(in the rows, 128 means zero)
Each row is followed by its class.
[150 127 149 127 114 143 109 132 143 112 130 153 144 146  60 141 139 183
 123 159 130  97 135 128  92 107  96 150 134 150 195 141 122 110 112  80
 114 122 101 198 143 192 129 136 115 168 131 128]
<192>
[121 128 134 131 106 122 134 120  96 159 103 138 113 121  72  99 136 115
 151 126 135 189 163 135  78 155  53 117 100 137 122 106 140 161 124 124
  91 199  92 114 142 113 128 102  97 122 113 188]
<130>
[190 166 108 130  81 100 131  75 133 158 127  93  77 118  72 158 104 125
 166 130 170 102 161 133 151 126 136 156  65 158 160 123  95 124 138 116
 110 141 114 144 135  80 108 115 115 111  98 139]
<178>
[150 123 170 138 105 145 118 131 134  87  84 108 135 133 111 119 122 167
 128 159 100 109 166 131  96 140 113 149 150 152 129 140 132 133 146 112
 117 155 107 168 164 160  98 115  90 157 126 149]
<178>
[201  98 154 134 143 111 134 118  97 136 131  99  46  88 117 173 119 119
 197 124 122  85 146 124 118 103 124 157  86 179 172 128 127 138 122  89
  95 156  75 201 143  77 123 132 139  62 111 113]
<130>
[146  88 188 114 134 143 134 108 110  86  77 113 147 108 135 131  83 155
 123 136  74 103 117 127 110 145 127 139 103 115 169 128 131 147 134 112
 109 120 107 175 169 148 121 110 141 162 126 139]
<107>
[108 141 121 183  91 133 145 100  90 125 131 120 115 126 114 149 132 138
 110 114 132 205 158 143  69 158  19 117 123 128 104  74 145 193 105 146
 120 153  84 141 110 112 175  95 136 127  88 166]
<139>
[129 135 130 159 104 134 174  95 114 104 104 117 146 117 143 121 141 131
 141 127 139 202 156 122  88 149  61 134 121 109 115  94 136 190 134 160
  96 168  89 134 168  97 129 101 107 142  77 171]
<180>
[144 181 251 151 170 149 136  84 140  89  87  82 209 149 153 118 100 128
 100 141 115 115 142 160 111 138 108 156 131 123 156 141 147 143 148  98
 107 122 116 175 162 143 131  64  93 115 118 197]
<178>
[179 127 146 114 141 105 114  93  97 145 117  88  77 120 102 164 121 123
 177 131 145  90 157 108 135  98 112 172  72 169 184 135 134 136 116  93
 104 116 119 165 144  84 120 167 112  87 100 136]
<60>
[167 158 173 146  98  99 124 101 133 170 118  89  61 107  56 164 119 140
 168 121 124  86 156 114 128 127 102 147  58 175 144 142 129 133 120 102
 122 143  99 199 145 107 117 141  95  96 103 124]
<60>
[170 122 146 129  81 132 111  96 116 126 102 112  78 117  70 164 132 124
 187 116 123 102 143 147 139  69  83 148  92 158 160 117 138 135 101  75
 101 159  75 206 152 108 142 160 129  68 109 127]
<55>
[102  83 101 146  81 127 119 104  98 135 104 131 106 105  69 168 139 122
 190 123 132 167 153 145  91 124  66 122 123 125 111  73 149 170 113 119
 100 182  84 138 115 107 161  99  89 149 105 187]
<52>
[160 105 142 137 166 169 146 119  75 113  98 106 136 133 114 132 171 147
 151 111 153 196 176 118  65 110  54 124 109 164 125  96 149 157 123 132
  92 156  76 116 163  88 172  99  55  90 117 186]
<35>
[ 92 116 164 149 140 153 156 122  91 108  85 143 135  97 111 146 151 127
 196 132 137 167 187 108  66 100  43 109 112 149 108 110 121 183 121 114
 124 134  97 143 119  82 153 110  52 101 107 140]
<60>
[172 167 198 142 139 101 119 104 117 172 155  61  96 125  98 123  90 114
 168 130 128  94 149 106 131 128 156 160  46 190 150 139 120 136 107  80
 126 128 127 155 126  74  86 131  96  99 103 128]
<60>
[155  98  80 133  92 125 142 123  95 142  74  77 141 115  92 129 145 124
 174 143 154 198 172 108  91 111  71 131 138 148 102  78 121 166 120 147
 114 167 103 118 153  94 145 100  73 128  70 197]
<180>
[125 126 151 139  99 150 140 114  64 148  92  60 128 116  82 111 148 178
 126 130 115 158 145 103  81 145  59 134 103 137 112 110 135 171 109 125
 101 156  99 117 105  88 180  93  78 107  98 168]
<52>
[109 100 112 138 116 149 139  96 121 135  88 141 131 104  99 155 165  96
 191 130 117 188 178 123 110  91  59 115 124 141  92  80 144 203 137 135
 132 151  99 118 142  88 160 108  86  99 102 170]
<60>
[152 154 157 155 122 132 103 109 145  95  78 112 134 106 122 171 110 179
  83 122 120 116 165 110 120 171  97 160 128 136 126 134 144 127 131  87
 115 118 107 163 164 184 137 122 139 135 127 156]
<192>
[120 177 120 162  90 157 136 122  85 147 118 128  83  91 104 117 128 122
 141 135 113 210 171 112 104 122  42  97  97  93  82  87 118 185 124 121
 108 143  81 142 149  90 126  87  58 135 107 181]
<163>
[106  94 119 163  80 131 105  96 101 113  88 145 102  83  83 159 109  99
 155 151 144 177 121 118  90 122  54 115 126  81 105  76 131 190 118 124
 123 141  67 139 143 129 161  87 129 147  98 147]
<149>
[128 171 105 128 108 140 149  99 107 118 140 119 121 107 121 106 152 165
 183 141 129 210 168 114  83 129  32 113 120 124  86  83 150 195 119 129
 106 150  99 141 158 108 143 139 104 113 102 163]
<107>
[129  97 115 155 118 135 155 118  95 101 114  84 137  93 119 150 166 146
 185 135 123 181 165 107  94 101  87 132 122 145  85  89 121 190 133 140
 113 152 113 154 119  93 166  74 101 126  91 140]
<130>
[149 141 104 144  62 172 143 101  85 134 122  92 122 127 110 156 148 153
 174 126 110 212 147 163  80 102  58  98 115 137  88  82 109 180 103 123
 137 168  99 138 135 102 172 107 119 119  74 168]
<52>
[137 154 208 150 125 149  89 123 124  93  92 127 116 113 128 137 117 168
  87 147 114 147 148  95 123 165  64 146 120 125 183 122 139  82 125 111
  59 111 105 207 159 138 156 124 109 154 132 142]
<107>
[147 165 159 114 124  83 106 124  81 119 144  98  64 116  92 145  98 123
 202 133 119 102 153 146 123 126 113 151  66 157 145 136 152 139 118  90
 109 154 122 153 143  80  97 167 122 127 115 108]
<228>
[135 136 146 148 109 116 135 122  88 125 117 106 100  80 129 145 136 153
 159 175 140 190 143  97  98 108  70  99 117 100 102  99 137 158 129 146
 117 166  88 142 149 122 155 108 126 145  95 152]
<149>
[155  92 176 145 129 150 109 122 164 109  93 119 116 116 108 151 102 173
 159 145 124 126 122  99  74 165 120 124 150 136 157 114 138 126 116 106
 124 127 100 194 149 160 140 100 128 133 141 138]
<55>
[186 134 150 121 158 166 141 120 108  91  75  97 138  98 144 168 126 170
 137 139 127 114 161 139  93 132 106 144 144 138 145 127 110 119 147 101
 114 105 123 198 141 136 147 112 130 122 119 137]
<130>
[141 151 158 139 129 167 139 114  89 120  82 118 140 100  76 156 144 115
 159 132 115 182 159 113  71 104  29 116 106 129  98 108 128 200 114 114
 124 109  97 132 142  82 163  52  72  91 107 155]
<35>
[155 144 170 137 127 165 116  97 123  93 101  99 144 126 109 144 112 184
 117 142  88 120 170 108 133 177 103 167 117 109 175 137 109 154 140 101
  76 105 133 139 156 139 135 109 124 145  95 150]
<52>
[115 112  75 155  68 143 145  88 110 121 110 109 125 124  79 138 154 133
 198 128 138 206 137 122  69 104   8 111 128 111 101  82 148 185 107 135
 115 147  89 151 132 105 151 117  94 125  87 167]
<55>
[124 124 124 169  93 142 139 117  94 146 112 111 152 136 117 120 146  91
 172 101 151 195 126 157  87  96  56 108 113 140 112  66 141 176 107 124
 131 140  78 145 140 110 174  96  73 157  96 145]
<130>
[140 154 158 105 139  99 125 111 105 132 129  97 117 111  82 165 118 156
 203 147 152  95 178 144 119 104 127 166  46 167 192 123 137 124 131  85
  76 119 115 182 120  93 134 138 160  96 118 126]
<163>
[176 132 133 123 124 108 110  95 125 125 136 116  45 106  85 169 126  96
 177 132 131 118 158 143 134  92 120 172 105 137 152 113 125 164 111  62
  93 170  98 193 159  71 109 127 107 109 115 128]
<178>
[174 183 165 131 105 126 135  96 104 164 130  77  86  97  71 174 134 139
 216 130 119  81 152 161 131 114 135 159  81 156 151 116 145 151 112  89
 107 131  92 190 135  86 142 108 114  92  97 110]
<52>
[168 161 135 113 136 108 127 106 117 141 142  97  82 101  60 206 127 134
 172 134 138  92 135 113 140  78 117 156  72 133 154 124 130 149 129  83
 112 111 121 164 133  83 160 118 164 101 128  84]
<139>
[132 106 110 126 135 149 163 117  67 120 136 131 124 108  65 148 162 115
 165 116 141 192 176 153 114  94  53 112 132 101 103  52 134 200 112 148
 110 147  89 144 149 112 172  83  67 137  95 150]
<35>
[132 138 120 108 113 172 131 119  74 135 117  95 129 113 107 156 133 117
 195 145 127 191 157 139  89 103  77 112 128 119 102  71 116 187 120 114
 119 152  81 129 163  85 138 100  88  99  76 175]
<192>
[167 121 199 153 124 144 110 122 139  93  69 100 152 123 150 120 118 161
  91 141 109 133 149 135  82 160 127 151 135 129 168 146 152 115 119 116
 116 153 109 158 159 141 152 104 141 174 142 141]
<180>
[175 150 103 119  99  95 109  86 111 118 110 129  39  86  89 167  89 107
 170 108 157 110 134 167 139 152 124 144 101 126 176 111 109 134 112  93
 117 143  90 151 149  81 133 159 129 141 115  98]
<228>
[151 147 129 137 152 145 150 114 115 118  74  98 165 127  60 146 131 173
 124 148  82 113 156 165 102 136  88 139 116 137 146 136 145 128 149 113
 125 133 105 160 176 176 117 119 135 149 133 160]
<192>
[217 151 118 102 116 120 134  86  91 127 114 123  42  91  91 166 138 128
 218 117 157  81 131 117 126  93 113 149 103 152 159 136 124 138 126 114
 104 114 127 141 155  90 126 125  83  99  93 117]
<178>
[ 96 152 107 160  95 145 119 128  58 128 111 112 109 112 120 131 173 172
 183 131 140 205 211 115  88 133  45  99 119 144 104  79 142 175 117 121
 124 156  58 122 135 114 160 140 101 111  91 147]
<228>
[133 149  87 170  91 142 136 104  80 148  94 135  91 114  62 158 115 138
 173 117 121 184 126 141  97 124  45 104 121 135 108  96 110 180 129 134
  93 163  86 106 135  80 134  83  69 126  91 192]
<52>
[163 153 165 155 139  76 124 123 128 148 117  82  90 103  94 188  93 113
 184 106 156  86 150 140 108 136 106 168  68 166 176 133 138 132 126 102
  84 175  90 185 144  68 138 128 128 140 118 118]
<180>
[167 141 118 152 141  86  95 102 120 135 135 111  52 130  38 182 131 110
 148 111 138 104 169 142 150 116 120 172 110 164 137 110 127 142 100 101
 113 126 139 171 126  94 134 126  81 104 100 133]
<139>
[162 119 136 103 107 113 129 123 107 136 148 129  63 125  78 144 122 126
 184 133 119 103 142 137 124  85 108 160  43 167 178 125 127 139 131  84
  80 145 106 185 149  75  93 175 118 115 103 118]
<163>
[117 129 116 171 139 135 144  99  90  89 116 116 131 101  85 158 148 116
 155 108 114 205 208 138  96 122  42 116 129 116  99  92 115 206 115 113
 115 135  86 133 141 113 159  75  58  98 100 172]
<35>
[143 106 149 133 122 166  97 122 125  87  76 112 123 125 108 171 125 173
 188 134  94 136 157  98 103 120 113 124 144 159 125 109 125 128 114  98
 117  96 126 169 139 143 117 116 100 117 117 136]
<55>
[129 129 200  98 157 141 106 132 118  77  72 123 148 131 131 173 134 169
 197 155 141 111 176 132  93 125 101 137 124 149 182 122 135 106 135 111
  88 100 112 191 155 138 140 139 121 116 134 120]
<130>
[159 180 126 116 142  95 139 102 101 153 157  81  67  95  89 155  96 127
 204 127 153  81 166 129 134 149 128 174  75 156 169 126 132 129 130 101
  55 128  76 148 129  79 114 129 121  75 113 104]
<149>
[125  98 113 149 110 132 150 162  85 143 110 107 128  96  75 131 142 135
 170 126 112 170 188 119  87 118  48 129 144 155 135  94 105 161  94 114
  78 182  84 163 122 121 166  84  96 141  91 151]
<180>
[186 115 147 117 118  86 128 128 123 146 139  88  84 100  83 183  93 164
 209 141 119  85 179 132 125  86 150 156  62 168 161 142 129 139 120  75
 110 137 112 205 140  94 121 119 137 107 123 103]
<107>
[152 135 187 154 148 157 101 123 102 103  77 104 130 128 137 191 115 198
 137 141 116  92 193 112  95 143  83 148 128 169 163 142 122 116 121 103
  98 109 103 183 115 142 157 106 108  86 124 182]
<52>
[135 109 135 146 122 162 170 114  72 141 110 102 127 127 125  79 120 130
 156 119 131 190 168 135  77 138  16 103 100 111 123  93 145 166 101 136
 110 160 100 127 123  82 163 128  90 105 107 173]
<55>
[164 140 184 167 110 165 119 116 149 136  86 119 132 125 152 154 109 162
 110 142 125 124 154 115  98 128 107 129 118 159 156 134 120 121 120 118
 133 111  93 190 135 128 140  93  96 154 133 153]
<60>
[116 148 120 161  67 126 125 108 100 129 103  96 114 107 140 110 137 112
 157 130 123 195 134 123  90 125  50 102 136 122 104  95 119 180  92 140
 118 186  60 131 145  88 131 128 107 121  79 170]
<180>
[166 113 129 121 158  94 106 116 102 142 141  92  64 112  70 175 109 105
 229 135 131  81 158 144 140 105 162 170  80 158 164 119 148 146 126  95
 110 138 108 174 148  80 124 111 120  89 123 126]
<228>
[176 136  92 153  97  81 122 113 131 173 122 114  63 129  22 158 115 133
 143 111 112 111 166 132 152 123 119 168  87 175 165 127 122 149 102  84
 107 116 102 154 144 114 115 110  78 107 108 120]
<192>
[138  89 148 122 174 128 129 130 132 102  62 112 139 114 154 133 133 166
 139 148 107 108 166 103 127 120 164 139 115 164 141 131 132 116 149 104
 123 113 115 138 150 152 137 140 114 101 138 144]
<149>
[151 173 154 114 131  76 133  99 109 121 143  70  89 111 101 146 115 126
 134 112 115 114 138 113 175 111 126 163  62 151 154 152 108 137 127 124
  79 159 113 137 153  62 131 141 117  82 118 104]
<107>
[194 164 147 108 139 103  99  98 127 148 137 129  70 108  79 186 131  99
 205 116 167  94 130 155 140  99 134 157 108 160 175 100 138 136 110 101
 102 139 108 187 153 113 157 119 115 127 131 117]
<130>
[175 125 129 132 128 103 125  96 128 109 108  77 111  80  46 160 120 127
 184 125 136 113 160 130 149 119 131 163  78 124 147 131 104 146 118  91
  94 113 140 160 152  91 146  94 116 117  88 114]
<35>
[118 101 155 137  97 156 140 130  94 146 103 113 116 115 129 129 138 134
 185 112 137 170 150 110  71 128  37  92 125 128 115 105 137 161 110 130
 115 162  80 137 119  87 160 125  77  81  83 157]
<55>
[166 173 181 108 106 114 135  92 114 111 144 111  81 105 101 170 104 114
 218 117 151  79 159 123 139  98 126 146  73 142 153 121 129 144 115 105
 113 132 102 172 138  85 114 140  72 119 130  96]
<55>
[140 143 130 154 160 148  87 106 135 117  84 126 129 120 104 144 115 159
 144 147 114  93 151 128 115 164 132 139 127 123 166 136 115 139 137 103
 131 113 115 152 169 165 109 131 113 148 119 177]
<192>
[115  95 134 137  69 133 141 117 118 119 112 141 135 112 102 117 118 117
 177 137  88 194 157 153  69 125  86 119 107 155 119  89 129 194  97 117
 126 166  94 153 131 101 142  79 106 155 109 138]
<107>
[100  97  87 130 121 170 127 127  60 125 141 131  93  99  89 132 129 131
 171 127 111 195 157 139  82 143  63 106 139  78 117  70 116 191 105 106
  99 163  76 134 128  92 143  95 117 165 103 138]
<228>
[172 158 156 101 181 113 114 151  99 166 150 141  67  98  79 161 159 100
 217 124 167  99 165 108 127 110 109 153  96 173 156 111 156 111 120  75
  97 161 101 171 170 107 126 158  82 125 113 121]
<228>
[179 171 162 118 126  90 126 124 129 162 140 102 136 127  76 146 136  80
 192 142 156 108 144 142 122  73 108 163  47 192 155 145 139 110  93 101
 110 145 132 177 147  99 120 108 119 111 104 147]
<35>
[170 107 112 113 105 132 109 123  90 119 129 123  51  95  80 156 105 128
 168 121 132  89 158 127 143 133 138 175  57 129 158 134 106 128 144 102
  83 116 144 153 144  88 107 153 146 114  84 102]
<163>
[120 150 110 148 134 163 144 133  81 130 144  87 125 117 125 135 154 161
 183 140 119 210 145 137  56 123  64  91 141 137  98  84 122 174 108 132
 142 144  97 152 116  98 181  85 114 119 105 143]
<228>
[148 136 138 117  97 168 132 116  79 145  99  90  84 139  82 151 162 154
 177 125 124 176 118 147  95  97  71 109 105 136 103  85 126 146 111 126
 117 138 118 164 139  62 165 132  59  92  80 143]
<52>
[111  89 143 143 156 134 181 138  96 113 110 112 159  84 102 116 140 132
 164 117 136 195 183  99  71 153  30 113 113 155 104  89 105 180 102 123
  84 163  93 126 119  92 166  81  90  94  80 166]
<35>
[122 135 126 183  96 144 130 119 104 148 138 109 127  99  84 143 139 139
 151 127 133 181 164 114  94 133  40  98 107 118 110  89 103 196 119 139
 130 140  91 155 115 107 172  76  86 141  71 162]
<35>
[139  84  94  95 134 173 144  92  74 125 103 116  79 104 103 136 155 133
 166 147 116 181 161 126  69 113  46 122 124  91  98  89 136 204 113 126
 127 170  98 154 161  92 127 150 118 106 102 177]
<60>
[218 154 144 133 123 110 111 107 116 153 130  87  92 135 100 162 110 120
 169 129 142 106 162 156 130  97 140 158  66 182 159 141 141 132 109 114
 119 133 101 146 159  76 114 110 125  85 117 135]
<35>
[188 175 191 136 166 107 133 109 127 130 134  83 113 101  89 153 102 142
 177  96 131 102 154 152 124 113 136 152  72 156 154 161 145 139 109  71
  70 146  94 139 153  72 140  78 113  84 140 120]
<35>
[133 126 214 121 169 168 133 124 122 106  95 124 159 142 151 125 116 134
 114 148 105 118 154 123  97 131  84 151 123 157 171 129 134 134 133 102
 100 129 105 187 155 130 116 138  96 127 125 170]
<60>
[131 160 144 132 113 148 123 115  83 148 127  77 130 119 122 134 151 132
 160 126 155 194 145 134  93 132  67 123 115 116  97  78 146 154 116 137
  97 149  98 126 143  97 170 117  95 144  63 140]
<149>
[151 165 173 167 137 126  97 123 119 111  78 137 130 146 113 153 108 124
 101 137 117 115 169 157 112 134  83 145 100 133 167 160 128 124 146 123
 132 110 122 169 175 161 108 133 102 138 108 177]
<163>
[143 136 200 134 142 194 112 135  96  81  58 133 156 134 167 162 130 165
 146 133  89 121 162 130  84 118  80 121 117 151 153 141 127 132 145  85
 131  83 111 174 152 119 133 130  99 121  98 136]
<228>
[136 173 195 170 167 158 128 105 134  84  89 106 170 116 171 160 116 159
 138 154 137 121 185 129 106 149 116 135 134 137 160 134 121 106 156 125
  99  97  73 154 143 126 130 103  96 121 119 141]
<149>
[188 186 174 154 141 127 127  96 138  93  85  97 164 128 171 136 135 173
 138 149 147 146 159 198  95 112 114 139 146 138 141 157 158 119 118 132
 116 145 111 146 158 120 159 121 132 137 105 141]
<149>
[193 181 112 118 102  88  99 111 119 149 120  78  70  95 112 175 126 152
 218 117 141  87 136 136 131  99 124 154 120 177 127 128 152 140 106 104
  86 171  96 154 144  71 101 163 136 124  93 125]
<180>
[204 129 131 117 103  77 109  99 110 114 121 142  59  85  90 173  96  83
 137 116 143  87 144 122 153  91 106 176 107 136 152 145 117 138 104  84
  99 167 133 161 141 109 108 141 129 128 101 150]
<180>
[119  83 113 126 134 152 161 113  78 100 125  90 141 110  86 120 154 107
 190 132 127 214 159 117 100  95  52 122  89  94 104  64 123 199 107 128
 103 123 121 141 159  81 168  90  73 138  89 148]
<35>
[175 127 184  87 147 179 132 112  93  87  67  99 137 118 100 138 155 168
 126 141 117 124 171 125  86 131 100 150 126 119 155 126 132 108 132 100
 107 118 137 177 161 133 144 137 105 122 115 139]
<180>
[142  84 118 164  98 135 119 116 102 130 105 120  68 120 103 133 114 173
 137 104 129 188 144  81  89 144  35 118 100 140 121  88 125 171 102 129
  84 131  82 154 142  77 161 114  65 122 101 148]
<107>
[178 160 179 118 135 164 111 131 101  99  92 114 135 132  93 190 119 155
 122 138 113 134 168 152 104 117  67 128 132 130 137 139 116 114 137 105
 134  96 148 154 153 130 148 127  94 122  96 130]
<192>
[120 105  96 162 108 137 145 118  91 131 104  94  94  94  99 148 140 112
 181 120 142 196 155 103  76 110  49 124 130 140  78  93 138 182 122 130
 120 153  89 141 141  91 166  91  57  97 107 168]
<60>
[159 154 151 130 165 147 111 136 138  79  47 103 159 119 121 158 119 146
 157 138 148 124 159 140  77 139  69 153 157 148 138 140 136 142 128 110
 103 105 104 167 188 131 150 112  80 116 127 156]
<35>
[115  92  86 164 112 155 130 136 100 127 110 120 100 121 126  88 127 130
 189 121 107 183 127 138  78  98  55 109  91 132 108 104 156 146 122  93
  88 136  88 148 149  88 125 139  94 113 122 178]
<163>
[126 122  93 119 116 176 168 120  80 149 126 120  98 117  96 104 149 144
 176 113 113 185 186 138  95 132  43 109 115 101  99  73 131 197 128 125
  94 161 101 131 145  99 157  98  73 131 110 160]
<178>
[184 179 146 127 115 109 122 100 119 138 138  99  83  92  99 166 138 136
 218 118 160  93 123 114 127  99 135 156  67 183 179 125 104 129 115  98
  87 131 120 192 131  96 158 109 109 135 109 110]
<130>
[171 130 173 138 131 116 111 115 146 131 134 106  93 109  89 135 104 150
 170 130 101 104 136 135 116 118 140 145  79 151 173 144 135 127 105  77
 101 149  90 188 165 111 137 117 141 121 152 101]
<107>
[148 118 171 137 127 163 128 105 106  67  42  84 182 123 179 154 115 172
 145 141 106  94 169 139 118 124  94 122 128 153 153 142 106 107 155 137
 122 113 122 158 145 161 147 119 132 118  97 184]
<178>
[193 143 137 160 115 110  90 119  90 167 151  86  59 121  74 164  97 100
 188 124 143  62 147 131 133  92 109 158  82 155 160 142 134 129 124  95
 120 138 105 169 141 121 131 105 115 104 114 142]
<178>
[117  85 115 138 144 153 142 135  84 158 109  93 115 113 100 151 128 128
 176 125 144 190 215 128  79 146  58 119 113 123 101  79 134 174 111 141
 117 162  96 135 141 107 175  97 113 105 113 166]
<60>
[103 134  94 158  89 146 123 102  86 108  96 115 122  86  85 119 166 172
 188 138 128 178 180 138 105 121  68 108 146  96  79  84 154 182 116 107
 122 130  81 126 120  93 140 117  95 144  90 124]
<228>
